(in the rows, 128 means zero)
Rows near named flat spaces through zero
qm-fd: [141 196 124 155 124 102 133 140 105 118 128 103 145 115 104 140  98 112
 128 107 132 150]
gf-jl: [163 165 137 150  85 145 105 145  92  44 117 158  34 134 138 152  63 147
 138 114 159 130]
gf-jl: [105  99 148 117  80 170  92  74 174  76 133 125 148 105 178 128 131 142
 128 141 149  71]
qr-lc: [131 157  86 108 125 132 120 130 123 103 110  87 154 106 127  91 106  89
 123 109 129 163]
bt-gm: [138 221   4 157 148 119 175 213  64 160  97 162 118 148 116 106 138 109
 158 118  99 200]
qr-lc: [110 157 108 127 134 102 127 196 122 132 137 110 154 157 134 140 156  83
 145 149 112 166]
bt-gm: [114  93 161  63 122 125 128 175 165  55 170  98 115 121 105 113 212 120
 127  91 134  96]
qm-fd: [ 95 107 118  48 127 203 108 126 161  80 116 128 120 111 168  92 135 128
 110 105 111 117]
qm-fd: [109  81 189 121 109 142 113  95 163 127 152 125 148 136 163 152 147 130
 119 154 141  83]
qr-lc: [104 101  78  72 153 197 120 134 130 119  95 169  70 129 161  91 109 169
 122 118 100 129]
qm-fd: [113 143 183 105 121 137 104 148 135  99 137 103 130 136 141 151 105 104
 118 132 124 138]
qr-lc: [138 138 104 123 132 129 152 153 110 136 120 138 117 127 107 105 151 125
 137 118 119 148]
qm-fd: [148 132 138 129 165 106 106 110 138 126 122 137 114 120  94 153  92 146
 106  95 121 137]
gf-jl: [116  69 165  90 146 160  95 102 171 135 120 157 127 137 146 140 135 134
 109 139 109 123]
qr-lc: [149 135 133 154 111 112 108  86 136 120 123 111 161 114 129 137 101 105
 122 131 148 133]
qm-fd: [ 97 169 140 107 106 144 142 158 118 103 140  80 149 113 138 107 133 112
 135 123 126 124]
bt-gm: [123 165  91 151 155  74 140 165 106 177 115  93 166 126  81 112 128 109
 150 143 103 181]
qr-lc: [ 57 138 145  85 151 145 137 177 118 153 127  87 120 124 125  99 119 163
 143 150  85 127]
bt-gm: [133  93 171 106 161  92 127 136 152 121 166 110 123 138 103 153 156 128
 104 101 134 106]
bt-gm: [142  75 206 125  90 179 115  63 150 112 143 162 115 140 186 160 119 126
 101 143 161  80]
bt-gm: [107 145 116 154 105 131 111 105 119 148  94 110 148 103 124 103  86 150
 158 170 115 140]
qm-fd: [ 91 144  77  41 171 171  66 164 155  80  70 119 108  99 110  83  84 137
 125  99  66 191]
gf-jl: [116 173 114 140 127 112 133 207  92 110 139 129  88 166 142 155 117 120
 148 141 125 149]
bt-gm: [126 140 115 102  97 155 147 157 131 120 114 121 167 113 115  81 194  83
 148 132 113 162]
gf-jl: [103 142 141 126 138 125 161 188 114 166 145 139 133 157 126 138 178 125
 144 149 103 135]
qr-lc: [136 195 147 149 123 100 153 148  82 132 142  69 142 126 117 132  81  93
 121 117 143 151]
bt-gm: [121 133 138 130  96 143 133 138 122 141 110 122 154 123 124 103 148 106
 152 162 116 154]
qr-lc: [163 210  56 134 128 115 149 166  69 106 102  91 123 116 107  88  80  74
 128  91 135 201]
bt-gm: [112 129 124 104 121 149 126 172 123  98 121 145  81 129 118 114 145 157
 149 127 111 128]
qm-fd: [131 132 151 114 113 148 127 119 135 102 136 123 130 121 140 130 128 117
 116 113 138 117]
bt-gm: [111 106 147  98 122 119 104 120 157  94 135  80 146 102 111 107 136 127
 129 122 129 116]
qm-fd: [136 162  58 122 127 143 110 156 113 113  83 144 121 124 125 100 108 108
 145 129 107 189]
bt-gm: [125 153  83 160 122 135 143  86 128 137 122 143 144  98 131 120 121 171
 132 111 135  91]
qr-lc: [135 119 114 112 118 140 121  94 144 119 114 105 164  99 124  94 131 106
 121 117 132 136]
gf-jl: [117 106 124 100 159 154 138 150 125 148 136 158  99 166 168 143 132 125
 108 130 117 128]
qr-lc: [113 155 113 132 135 130 111 148 112 134 116 120 126 146 157 141  82 112
 129 149 119 156]
gf-jl: [120 155 131 125 100 149 145 190  92  88 142 141  67 156 158 138 129 131
 145 134 139 121]
gf-jl: [151 120 108 146 138 118 160 109  97 150 131 132  97 128 122 115 109 148
 120 114 147 114]
gf-jl: [143 178 100 184 160  48 140 167  89 172 126 113 130 140  73 150 102 131
 148 136 118 169]
gf-jl: [134 111 157 135 149 136 154 148 109 172 133 182  82 161 122 153 141 158
 127 139 113 125]
gf-jl: [140 175 118 141 124 120 120 176  99  97 124 140  88 148 128 152  98 118
 136 122 129 158]
qm-fd: [195 152  70 192 152  73 139 119  94 160 102 172 104 131  70 139 106 136
 135 110 134 171]
qm-fd: [182 115 144 156  99 131 101  49 159  96 116 161 145  95 108 143 125 127
 114 101 156 114]
qr-lc: [ 94  59 187  77 138 169 162 131 163 151 167 154 124 142 145 127 218 157
 114 127 116  65]
[137 157 117 145 125 104 124 133 121 124 122 111 145 116 103 126 119 118
 136 122 128 147] | gf-jl
[150 127  95 103 146 180 112  73 142 122  93 164 128 108 147 114  89 125
  92  90 121 143] | bt-gm
[109 192  37 125 209 106 120 130 125 151 106 121 138 104 102 127  67 168
 108  73  91 148] | qm-fd
[ 97 163 131  98 120 132 124 149 133  99 122  75 149  89  97  91 128 134
 141 112 109 134] | qm-fd
[167 101 151 152 126 129 124  97 136  96 156 190  69 151 149 187 124 160
 104  99 166  74] | qr-lc
[130  90 180 122  78 166 129  85 155  86 159 138 129 125 174 142 159 128
 115 127 167  61] | bt-gm
[131 121 131 106 132 125 129 141 138 112 137 115 136 128 122 122 152 106
 121 113 129 134] | bt-gm
[ 88 143 168 138  75 115 155 178 107 135 151  67 160 132 131 105 170 106
 172 185 132 122] | qm-fd
[103 105 227 146 119 107 136 101 146 159 168 102 157 127 122 164 143 153
 125 154 135  72] | qr-lc
[125 195 133 197 127  72 170 122  98 167 168  90 176 127 123 165 116 129
 127 123 152  97] | qm-fd
[ 99 144 117 125  64 199 101  71 173  58 141 137 173 106 227 144 132 123
 117 123 160  57] | gf-jl
[126  34 183  55 129 190 124  99 160 123 121 149  97 124 135  92 161 138
 107 127 119 112] | gf-jl
[106  63 194  86 114 193 151  39 162 181 126 108 192  94 152  80 153 123
 100 143 123  91] | qr-lc
[115 129 103 116 139 125 120 173 133 119 131 143 117 152 140 139 151 120
 137 135 115 140] | qr-lc
[137 105 136 136  90 152 120 100 144 116 126 147 143 129 159 129 149 111
 133 149 145 115] | qm-fd
[143 188  74 135 131 112 115 162  98  96 114 103 125 135 139 128  78  82
 126 113 135 179] | qr-lc
[104 147  81  98 152 153 128 188 108 125 113 143  90 155 156 120 114 126
 133 132 102 159] | qr-lc
[117 165  62 108 187  86 100 190 105 125  97  93 101 131  89 110  69 126
 136 116  93 200] | bt-gm

Rows near named flat spaces through zero
lthb: [111 216 148 104  95 105 145 141 172 105 106  49 132 108 186 101 137  69
 128 148 112 160]
lthb: [101  81 100 150 158 127 105 178  86 107 153 162 166 181 116 144 107 113
 136 128 161 117]
mccj: [ 77 169 129 137 136 129 117 106 124 129 156 111 134 119 120 106 106 126
 104 165 124 172]
mccj: [151 108 148 133 125 134 153 133 151 111 129 103 135 124 114 143 149 166
 147 140 124 127]
mccj: [ 43 129 131 131 129 152  74 119  68 184 143 123 168 126 149 133  79  80
 121 140 136 123]
zgjp: [140  73 188 138 142 219 172 118 120  73 161  96  95 137 100 105 127 147
 158  93 140 102]
lthb: [ 71 162 109 129  96  93 138 147 165 113 132 112  75  86 110 119 145 159
  92 151 150 142]
zgjp: [165  73 141 116 160 205 155 119 139 188 138 158 141 127  86 148 165 164
 109  69 112  24]
mccj: [100 158 125 118 111 130 116 133  97 153 121 139 124 119 127 110 122 117
 111 117 143 102]
trph: [104  47 142  97 149 168 143 150 176 132 139 103 146 144 148 150 148 117
 139  82 101  98]
trph: [141 166 130 111 118 143 156 136 154  99 136 159  82 158 114  87 147 165
 120 142 148 148]
zgjp: [ 79 112  92 107 121  99  83 137 132 136 100  94 177 142 181 149 124  93
 186 161 128 162]
zgjp: [181 175 149 136 131 146 160  84 131 124 126 108 120 110 120 100 124 129
 130 123 111 130]
lthb: [183 111 140 105 141 177 157  65 151  97 106  89 107 109 108 100 177 165
 182 107 105 116]
trph: [131  90 124 101 107 131 102 161 118 144  88 130 145 147 165 157 151 108
 173 117 141  93]
lthb: [132 179 113 135 146 161 156 131 151  93 141 102 127 139 115  95 145 118
 136 148 148 121]
zgjp: [167 102 114 137 123  88 126 166 136  65 108 140 107 142 121 147 162 145
 147 137 145 141]
mccj: [177 171 100 103 130 120 112  87 145 196  92 174 114 109 147 125 148 102
  96 103  96 102]
trph: [128 126 190  91 157 217 156 105 141 102 152  91 146 155 111  86 166 153
 137 119  98 123]
zgjp: [140  96 156 146 128  99 154 153 141 112 154 140 126 132 107 147 117 167
  97 123 116 147]
mccj: [128 122 119 130 137 115 161 164 140  82 142 119 141 156 114 112 133 145
 137 121 142 131]
lthb: [157 182  92 168 137 105 168 119 164 116 152 135 114 134 130 112  83 116
 123 154 143 166]
zgjp: [ 98 108  60 123 125 158 119 118 147 153 121 175  60 112  98 124 153 159
 134 120 175  81]
mccj: [ 85 142 109 151 120 121 156 136 128 137 148  92 160 112  93 127 111 175
 145 160 157 120]
zgjp: [129 170 135 176 134 126 166 156 146 102 165 103 135 123 108 131 107 127
 104 162 149 134]
trph: [184  67 176 106 119 110 184 174 194  92 122 100 131 148 163 153 146 127
 137  76  87 127]
trph: [105 147  72 134 116 140 109 144 127 153 127 210  50 127 107 120 136 134
  93 128 184  91]
lthb: [194 152 107 170 167  82 153 138 106  92 149 154 165 162 118 115  85  98
 111 113 121 150]
lthb: [121 145 177 142 114 115 140 139 154  99 137  64 128 105 167 140 108  80
 115 141 104 167]
zgjp: [175 116 145 128 144 172 145  88 126 172 124 123 153 119 121 136 128 134
 143 105 104  89]
lthb: [134 112  96 100 101  61  87 148  94 159  86 193 133 150 147 140 129 140
 134 116 133 134]
zgjp: [129 105 147 180 113 154 156 142 165 120 161 105 112 133 136 169  86 145
 163 188 161 159]
trph: [107 167  91  94 115  97 139 159 121  80 105 132 105 132 102  74 176 151
 122 106 156 106]
trph: [ 99 138  79 104 129  89 109 158 137 132 114 148 157 160 141 125 141 129
 137 144 138 141]
mccj: [163 143 110 112 149 119 153 147 150 122 127 150 142 160 137 110 137 107
 113  93 115 112]
zgjp: [ 65 155  91  87 103 145 120 129 192 133 116 124  73 128 155 106 157 132
 141 158 150 149]
trph: [113 173 176  93  75 122 101 112  81 180 102 150 122 119 134 111 130 163
 113 146 124 136]
lthb: [174 155 102 101 111 128 147  95 176 129  84 119  76  93 136 110 175 133
 145 106 120 105]
lthb: [140 108 154 109 114 100 110 126 110 137 105 120 149 127 159 141 122 110
 136 109  98 141]
mccj: [103 191 111 120 138 131 148 124 131 143 144 120 154 131 111  89 125 134
 104 134 129 121]
lthb: [ 53 160  95 124  95 118 114 123 130 222 143 188  99 105  99 130 109 190
  77 159 158 118]
trph: [ 69 104  87 142 116 107 126 115 120 122 150 148  94 134 123 110  70 152
 153 139 163 176]
zgjp: [ 78 129 111  80 116 126  73 121 101 184 108 187 106 130 144 114 138 113
  90  99 121 112]
mccj: [185 151 138 170 113 121 180  92 161 163 130  98 108  68 130 146  90 120
 119 113 113 111]
trph: [125 142 124 114 142 177 127 125 128 112 128 127 121 144 115 106 161 131
 140 135 144 106]
mccj: [ 59 158 191 152  91 104 115  91 108 132 148  53 118  55 137 130  77 120
  98 164 104 193]
zgjp: [171 187  97 133 114  91 136 116 151 159 114 189  77 104 105 122 146 157
  73 134 131 121]
lthb: [149 137 156 124 123 164 143  53 131 201 137 144 116  95 102 123 115 184
 114 128  99 125]
trph: [142  46 157  94 154 174 125 159 134 141 123 131 166 162 148 156 159 102
 136  67  99  68]
trph: [145 159 164 107 100 119 122 131 135 156 105 122 138 120 147 139 149 135
 116 145 108 130]
mccj: [ 94 135 106 122 116 108 120 191 102 121 134 179 116 163 125 115 121 119
 100 113 169 106]
mccj: [194 117 141 147 127 124 166 132 153 118 126 129 104 121 144 139 112 100
 124  88 117 111]
[136  80 182 123 130 136 118 102 155 101 127  72 145 111 128 163 161 172
 158 171  87 181] | mccj
[ 70  91 131 122 114  86 129 122 116 156 141 125 124  92 122 129  90 142
  94  85 107 135] | trph
[196 160 132 139 138 103 151 113 139 118 118 122 133 121 145 121 117  90
 116 104  99 134] | lthb
[101 104 126 131 131 154 113 149 135 162 131 124 133 121 154 157 120  76
 116 109 131  86] | lthb
[142 195  98 170 139 115 129 106 130 112 133 114 111  90 101 120 130 117
 106 166 143 134] | trph
[138 141 134 137 127 148 101  97 121 125 127 155  72 116 131 123 126 112
 112 142 132 149] | mccj
[184 129 147 148 142 158 134 124 130 116 129 131 130 143 133 142 131 112
 142 140 128 124] | trph
[162 178 114 103  93  70 144 131 183 106  75  78 105  99 199 118 141  59
 145 107 104 147] | lthb
[198  83 158 122 133  86 160 170 124  79 110 111 159 144 140 141 141 109
 135  62  97 106] | trph
[101  95 101 130 151 149 142 133 173  86 124  41 149 104 136 140 158  99
 176 123 127 107] | trph
[130 184 141 152 133 128 133 100 102 174 145 119 163 110 128 120  82 102
  98 137 113 129] | zgjp
[111 117 221 141  75 107 114 121 153 157 133  89  97  76 180 182  91 110
  92 157  86 189] | lthb
[171 126 138 119 110  90 150 164 169 124 115 144 120 144 154 148 138 130
 117 122 115 139] | trph
[118  71 174 134 139 221 157 139 129 100 161 114  98 144 108 124 132 141
 146 105 149  88] | zgjp
[164 153  92 112 144 132 159 114 170 163 119 155 116 106  88 118 179 167
  91  99 115  70] | zgjp
[ 89 113 117 126 142  75 156 132 193 140 167 120 147 128 136 136  94 146
  88 128  86 190] | trph
[ 71 133  81 131 130 121  98 145  97 103 137 163 108 151 105 105 127 145
 135 154 178 142] | mccj
[ 88 129 153 137 114  98 121 160 140 162 150 128 154 125 140 163 105 133
  84 155 115 151] | mccj
[186 178 132 153  83  31 154 149 141 102  94 107 102  76 135 142 130 124
 104 127 123 140] | trph

Rows near named flat spaces through zero (a row that begins with a name and a colon came from that space)
fl_fs: [ 94  74 127 155  85 114 101 146 113 133 150 149 138 158 124 151 174 134
 156  70 155 129]
jb_lm: [114 133 109 126  73 115 119 165 146 171 145 155 128 187 130 137 148 135
 102  87 124 163]
fl_fs: [170  78  95 112  83 150 115 184 110 155 118 186 135 201 145 146 160 117
 172 125  85 122]
bg_dn: [102 145 111 124 130 137 117 150 138 138 154 150 146 178 133 126 115 110
 115 123 128 140]
gn_ql: [148 169  98 115 177 127 114 126  97 115 100 149 106 109 137 135  76  62
 117 128  64 149]
rl_cl: [141 147  92 116 138 119 134 140 138 172 168 115  90 145 117 163 132 140
  83 114 194 155]
bg_dn: [174 125 135 144 133 149 117 167 121 133 144 158  61 159 160 159 115 117
 153 139 142 130]
fl_fs: [ 72 106 197 212  97 158 105 165 161 175 146 104 124 168 185 141 122 142
 163 122 105 111]
jb_lm: [109 134 152 152 128 136 109 130 143 145 160 126 113 168 132 136  95 124
 133 135 159 140]
gn_ql: [142 122  95  82 124  98 114  74  88 139 125 153 141 155  74 133  67  86
 151 125 101 160]
rl_cl: [117 124 142 145 162 183 142 162 157 147 139 102 154 141 172 119 130 138
 144 182 112  77]
bg_dn: [179 160 103 140 138 128 157 144  82  89 124 140  42 118 152 192 136 140
  86 118 176 161]
gj_rt: [140  80 149 162  84 133  93 163 124 136  80 145 130 128 149 127 173 122
 161 102  76 122]
gn_ql: [127 123 130  97 128 102 116 101 128 100 140 157 141 120  92  96 115 112
 152 119 137 126]
fl_fs: [133 124 188 116 122 164 133 115 203 153  91  87 198 123 127  42 115 156
 147 219  77  84]
gj_rt: [205 151  60  54 183 112 119 117 104  93 115 164 104  98  82 120 125  86
  98 139 160 148]
gj_rt: [126 137 119 109 141  94 155 150 134 133 193 154  72  83 145 133 141 132
 158  74 140  97]
fl_fs: [136  99 154 119 127 113 141 118 161  99 143 105 130  63 105  95 197 182
 132 125 211  89]
gj_rt: [ 98 139 120 123 115 105 120 125 112 119 137 162 135 139 127 124 106  99
 141  89  86 141]
rl_cl: [111 129 118 133 129 165 130 156 134 131 115 133 174 169 153 121 133 122
 123 154  90 117]
jb_lm: [154 117 150 137 125 135 129 117 127 121 107 114 115 114 128 128 127 141
 138 152 134 123]
rl_cl: [130 160 127 156 157 113 112  99  96 114 134 111  68 117 118 176  86 108
  92 113 181 177]
gj_rt: [104 126 178 169 122 147 124 109 142 134 100  86 147 121 143 119 107 140
 133 158 103 122]
gn_ql: [158 131 128 152 141 141 128 144 121 149 104 103  87 104 152 159 135 130
 113 133 121 133]
fl_fs: [107 169  88  65 147 113 160 110 149 137 181 137 160 148  97 103 103 130
 100 137 153 130]
bg_dn: [ 62 154 112 145 145 105 137 106 103 133 154 112 133 117 130 156  99 109
 109  82 116 145]
gn_ql: [110 116 109 120 161 140 109 125 106 112 132 146 161 139 126 124 109  86
 156 132 103 113]
bg_dn: [ 82 120 196 184  62 124 168 141 163 179 112  77 129  95 182 123 151 189
 147 107  50  99]
bg_dn: [167 161 102  87 153 134 127 124  93  61  82 187 138 128 128 101  90  73
 134 154  56 139]
jb_lm: [101 125 137 137 148 110 124 108 128 108 155 114 122  94 113 127 135 133
 129 106 178 120]
gn_ql: [105 117 160 135  89 116 101 113 144 101 107 144 165 143 106  88 137 131
 131 120 127 142]
gn_ql: [154 133 120 129 141 156 119 152 124 124 116 145 122 156 146 133 118 111
 129 156 114 129]
jb_lm: [ 98 101 171 174  94 132 118 122 121 122 113 119 139 137 145 133 129 139
 158 118 105 123]
fl_fs: [117 117 180 180 115 170 122 154 158 138 119 103 132 153 168 126 135 154
 138 165 129 110]
bg_dn: [ 97 116 100 129 125 121 124 129 115 170 151 122 142 153 124 156 122 116
 130 101 119 135]
gj_rt: [ 52 161 127 102 127 113 195  86 129 149 169 106 182 127 134 112  70 141
 147 131  57 100]
fl_fs: [101 102 198 166  93  93  83 116 160 142 122 126 114  88 122  92 128 124
 172  84 105 122]
jb_lm: [ 91 121 156 148 127 106 125 104 133 104 143 112 130  90 117 118 140 142
 133 101 162 119]
bg_dn: [108 156 117  73  87 124 102 120 137  98 109 213 211 222  98  56  71  75
 137 145  42 162]
fl_fs: [116  73 144 149 103 145 118 129 130 117 108 109 173 133 122 122 184 159
 142 136 154 106]
rl_cl: [132 157 128 107 154 140 179 120 153 178 167  92 114 123 144 132  87 151
 131 168 118 102]
rl_cl: [157 142  63  95 173 124 115 112  80 114 105 140 128 122 102 153 108  78
 100 128 121 157]
rl_cl: [ 95  94 213 180  73 138 108 131 162 123 148 131 131 170 142 108 126 161
 178 135 153 114]
gj_rt: [ 85 155 123 117 119  83 152 134 123 138 205 170  87 127 143 138  94 115
 161  59 107 124]
jb_lm: [130 157  62  75 154 143 153 155 132 135 159 153 157 167 126 125 132 117
  95 141 132 126]
gn_ql: [ 84 157 138  91 113 102 169 102 164 122 132 117 185  90 115  66 130 153
 117 124  84 107]
gn_ql: [122 122 135 145 153 101 114 121 118 109 150 123  84  72 123 143 143 121
 134  85 174 123]
bg_dn: [147 149  73 151 137 141 179 174  80 149 129 111  65 118 184 221 162 147
  80  96 125 141]
jb_lm: [117 100 176 151 119 124 133 100 134  92 111  99 141  80 122 108 155 162
 149 136 152 100]
fl_fs: [128 123 148 110 123 105 120  96 149  91 123 123 146  92  87  85 150 147
 119 129 176 126]
jb_lm: [ 86 169 149  99 174 107 159  81 164  71 167 103 157  62  98  70 122 152
 105 142 191  99]
jb_lm: [172 140 100  98 157 120 136 120 116 124 114 127 104  91 115 132 127 117
 115 136 129 131]
fl_fs: [151 162 109 109 167 116 151 108 114  94 130 117  97  80 117 136 125 132
  92 133 168 136]
rl_cl: [ 95 149 155 149 133 127 148 120 129  92 122 116 135  96 149 116 125 139
 124 124 110 115]
rl_cl: [143 155 131 135 177 130 137  96 108 133 135  99  84 101 129 156  69 111
 126 151 137 135]
jb_lm: [ 82 118 142 129  94 153 165 136 151 102 153 124 194 177 136 107 164 184
 123 153 163 102]
gj_rt: [154 171 115 103 159 126 119  79 104 103  71 123 140 115 100 113  62  84
  98 167  82 167]
gn_ql: [157 168  91  94 165 134 198 152 137 159 185 115  75 109 157 158 125 158
 109 141 153 103]
gj_rt: [ 81 159 133 143 134 114 136 117 120 106 131 126 136 111 138 126 111 117
 110 101 106 138]
bg_dn: [168 132 120  97  84 141 119 152 137 117 111 185 140 203 121 105 124 124
 128 154 111 152]
bg_dn: [101 122  97 156 128 140 143 169 116 192 159 110 109 151 169 188 140 131
 122  94 110 124]
gj_rt: [132 113 129 136 147 131  86 124 115  77  56 133 168  81 117  95 158  92
 121 125  92 127]
gj_rt: [113 101 114 119 113 127 102 139 125 123 143 161 158 169 112 120 143 113
 146 112 141 129]
rl_cl: [111  85 148 127 103 136 108 137 140 101 136 157 172 157 119  96 158 135
 169 130 142 103]
gn_ql: [107 159 124 153 139 169 148 183 145 125 143 129 130 162 183 140 142 139
  96 142 126 119]
[138 128 116 117 108 116 131 137 146 168 155 126 107 149 117 141 137 147
 112 115 164 143] | rl_cl
[151 133 150 107 144 140 142 101 158 104  96  96 159  87 108  80 139 154
 115 184 142 106] | fl_fs
[118 126 111 111  96 117 130 119 103 137  93 153 164 148 126 121 107 102
 144 114  30 142] | gj_rt
[ 99 157  95 136 166 132 125 137  97 124 145 140 122 141 146 159  95  85
 114 108 107 142] | gn_ql
[140 112 143 109  96 124 106 120 147 101 111 154 161 153  96  85 145 135
 132 142 147 136] | fl_fs
[131 191  93 106 191 129 185 116 124 151 148  83  99  79 146 153  93 131
  82 146 120 122] | rl_cl
[123 101 126 143 120 190 105 174 132 134  82 144 199 193 164 111 138 105
 149 175  48 107] | rl_cl
[149 107 129 110  93 140 124 146 135 153 101 154 156 162 136 106 126 120
 164 146  52 117] | bg_dn
[124 139 145 129 121 159 138 163 167 189 145 129 135 173 167 114  93 125
 154 162  63 106] | fl_fs
[153 138  57  58 131 108 139 105  96 138 123 158 154 152  85 131 107  99
 115 126 101 153] | rl_cl
[ 94  52 142 185  93 150 120 132 119 177 137  73 152 160 134 180 179 175
 147 120 177 113] | gn_ql
[127  77 176 132  69 131 106 125 150 138 133 154 155 180 116  96 126 143
 196 142 117 111] | rl_cl
[105 154 135 146 137 118 116 127 105 119 155 159  93 154 145 150  68  88
 147 104 106 149] | bg_dn
[127 119 147 137  83 143 150 157 170 155 116 106 148 138 146 111 179 183
 108 141 128 116] | bg_dn
[ 80 118 167 170 125 131  86 119 132 100 109 128 160 130 129 107 120 106
 139 117 114 132] | gj_rt
[165 156 122 109 191 139 123  87 119  82  57  93 147  55 105  98 115 105
  88 180 115 131] | gj_rt
[119 173 108 105 207 138 134 110 125 114 170 127 121 124 123 126  64  90
 121 158 148 121] | jb_lm
[103 161 102 125 140 142 140 139 116 134 132 137 147 163 147 140  98 106
 107 132  88 141] | gn_ql
[165 150 111 117 151 129 125 119 114 108  88 122 114 101 119 130 126 114
  93 143 126 149] | gj_rt
[115 108 186 174 122  79 112 137 152 143 163 116  43  33 146 130 157 143
 170  50 153 102] | fl_fs
[147 173  72  94 178 101 131 119  98 134 142 144  85 101 116 153  87  79
 101 101 116 156] | jb_lm
[164 139 124 112 145 149 140 155 141 120 136 144 110 135 145 120 132 131
 131 158 136 111] | gn_ql
[134  99  85  96  80 122 147 125 119 168 100 120 181 154 104 134 168 152
 111 122  98 138] | bg_dn
[ 89 138  89 114 139 114 125 145 134 138 187 144 136 153 117 140 144 123
 104  87 179 136] | jb_lm
[137 119  97 115 112 106 114 161 112 120 142 179 105 135 129 139 159 109
 134  73 128 138] | gj_rt
[143  79 124 127 113 156 126 140 126 146 151 130 143 184 124 146 147 150
 161 157 172 108] | gn_ql
[126 118 124 117  95 129  94 106 114  84  92 159 181 183  87 106 126 114
 111 141 141 169] | fl_fs
[133 139 138 122 135 129 104 140 163 153 128 132 129 132 125  99 114 111
 126 136 112 130] | jb_lm
[153 151 116 101 167 117 129  92 112  54 106 130 129  82  93 108 130 120
  95 146 177 139] | bg_dn
